Here is a tiny trained network, its code and every weight. The questions are about switching its units off for an input and a target symbol, where a switched-off unit gives its printed mean instead of its output.

import numpy as np


def w(rows, s, z=0):
    codes = np.array(rows[::2]) - 128.0
    scale = np.full(codes.shape[1], s)
    scale[-1] = z or s
    return codes * scale


def f(y):
    return np.maximum(y, 0)


def softmax(a):
    e = np.exp(a - a.max(-1, keepdims=True))
    return e / e.sum(-1, keepdims=True)


def log_softmax(a):
    a = a - a.max(-1, keepdims=True)
    return a - np.log(np.exp(a).sum(-1, keepdims=True))


def net(x, mask):
    ids = ['ΓΠΣΨαεζηθλμξτφ'.index(c) for c in x.split()]
    T = len(ids)
    res = E[ids] + P[:T]
    r = res
    for j in range(2):
        rows = slice(3 * j, 3 * j + 3)
        q, k, v = (r @ M[0][rows].T for M in (Q, K, V))
        z = softmax(np.where(np.tri(T) > 0, q @ k.T / 3**0.5, -1e9)) @ v
        o = O[0][rows]
        res = res + np.where(mask[j], z, o[:, -1]) @ o[:, :-1]
    y = f(res @ A[0][:, :-1].T + A[0][:, -1])
    res = res + np.where(mask[2:14], y, B[0][:, -1]) @ B[0][:, :-1]
    return log_softmax(res[-1] @ U[:, :-1].T + U[:, -1])


Q, K, V, O, A, B = {}, {}, {}, {}, {}, {}
E = w([
[39,89,80,129],'Γ',
[60,133,146,198],'Π',
[65,220,64,196],'Σ',
[136,189,205,168],'Ψ',
[204,189,100,229],'α',
[53,182,139,37],'ε',
[99,165,77,164],'ζ',
[171,76,38,63],'η',
[186,203,54,77],'θ',
[200,113,199,55],'λ',
[113,91,187,242],'μ',
[38,64,189,98],'ξ',
[161,55,41,204],'τ',
[116,2,157,127],'φ',
],0.0083)
P = w([
[6,176,96,122],'0',
[18,178,99,101],'1',
[17,140,100,106],'2',
[19,135,81,97],'3',
[21,119,96,99],'4',
[8,139,81,99],'5',
[34,119,74,105],'6',
],0.0021)
Q[0] = w([
[178,68,234,164],'H1',
[50,159,227,198],'H1',
[143,191,33,93],'H1',
[185,207,107,162],'H2',
[227,194,127,57],'H2',
[255,224,118,139],'H2',
],0.0074)
K[0] = w([
[142,80,255,186],'H1',
[21,168,194,226],'H1',
[193,171,21,62],'H1',
[151,215,62,191],'H2',
[211,222,77,64],'H2',
[234,249,84,122],'H2',
],0.0073)
V[0] = w([
[57,200,243,167],'H1',
[141,208,32,60],'H1',
[165,84,205,119],'H1',
[3,13,153,178],'H2',
[153,235,62,233],'H2',
[230,48,192,92],'H2',
],0.0039)
O[0] = w([
[73,179,222,144,182],'H1',
[92,168,21,64,152],'H1',
[156,104,190,110,60],'H1',
[3,62,175,148,242],'H2',
[157,173,80,217,149],'H2',
[185,94,198,94,7],'H2',
],0.0047,0.0014)
A[0] = w([
[218,190,129,118,86],'N1',
[161,3,253,35,151],'N2',
[179,54,125,248,159],'N3',
[31,226,171,76,160],'N4',
[125,194,225,225,162],'N5',
[248,35,176,234,3],'N6',
[49,94,17,243,168],'N7',
[63,6,93,22,198],'N8',
[24,44,201,207,158],'N9',
[182,221,139,162,210],'N10',
[230,97,224,116,46],'N11',
[109,128,132,125,4],'N12',
],0.0061,0.0067)
B[0] = w([
[192,239,168,72,134],'N1',
[253,124,203,114,180],'N2',
[245,93,179,219,170],'N3',
[28,213,136,85,220],'N4',
[120,212,210,162,197],'N5',
[248,234,229,245,128],'N6',
[149,49,37,219,253],'N7',
[169,59,93,28,237],'N8',
[70,32,197,157,234],'N9',
[200,215,141,122,218],'N10',
[34,34,218,52,130],'N11',
[248,59,254,241,128],'N12',
],0.0068,0.0058)
U = w([
[113,234,220,123,162],'Γ',
[67,117,131,179,193],'Π',
[207,220,44,56,227],'Σ',
[52,179,111,13,129],'Ψ',
[161,93,193,224,5],'α',
[252,160,94,193,115],'ε',
[44,63,64,109,180],'ζ',
[62,192,39,197,139],'η',
[86,77,181,63,178],'θ',
[254,147,184,38,145],'λ',
[217,39,160,111,56],'μ',
[188,97,22,67,206],'ξ',
[141,126,103,131,92],'τ',
[212,64,44,198,74],'φ',
],0.0072,0.0032)

Each question gives the input, a string of symbols that net reads in full, and the target symbol t.
The units are the heads (3 rows each of Q, K, V and O) and the neurons (one row each of A and B). Each row of codes is followed by its name. A weight is (code - 128) times the scale printed after its matrix; where a second scale follows, it is the last column's (O, A, B and U).
mask holds one flag per unit, heads first, then neurons. A switched-off unit (its flag False) gives its mean, the last column of its rows in O or B, instead of its output. The means were averaged over made-up inputs and are rounded, as every weight is.
A unit's drop is (log p(t) with every unit on - log p(t) with that unit switched off) / (log p(t) with every unit on - log p(t) with every unit switched off).
The circuit of an input: a set's keep is (log p(t) with only the set's units on - log p(t) with every unit switched off) / (log p(t) with every unit on - log p(t) with every unit switched off). Starting from the 12 units with the biggest drops (on a tie, the unit counted first), units are removed one at a time, each time the one whose removal leaves the highest keep (on an exact tie, the one counted first), for as long as the keep stays at least 0.8.
circuit, biggest first: the units of the circuit, biggest drop first
most important unit: the unit with the biggest drop
k most important neurons: the k neurons with the biggest drops, biggest first
heads that matter: for each layer, one digit per head in row order, 1 if its drop is at least 0.15 and else 0, layers parted by /
drop of u: that unit's drop, to one decimal
input ζ λ ε τ, target φ: heads that matter : 00
input θ θ Σ τ α, target ε: most important unit : H2
input Ψ μ Ψ, target Γ: heads that matter : 10
input θ λ ε, target Ψ: heads that matter : 00
input τ φ η η Γ τ, target φ: circuit, biggest first : [N7; N3; N4]
input Γ Σ Σ, target η: heads that matter : 01
input Σ ξ Γ, target ζ: heads that matter : 01
input θ θ ε θ, target Σ: heads that matter : 01
input λ ε η Γ ε, target Ψ: 3 most important neurons : [N4; N7; N3]
input ζ φ Π Ψ, target Γ: 3 most important neurons : [N5; N7; N8]
input φ φ α λ, target λ: drop of N2 : 0.5
input Σ Σ ζ, target η: drop of N7 : 0.1
input ξ μ Ψ ε λ, target λ: drop of N2 : 0.6
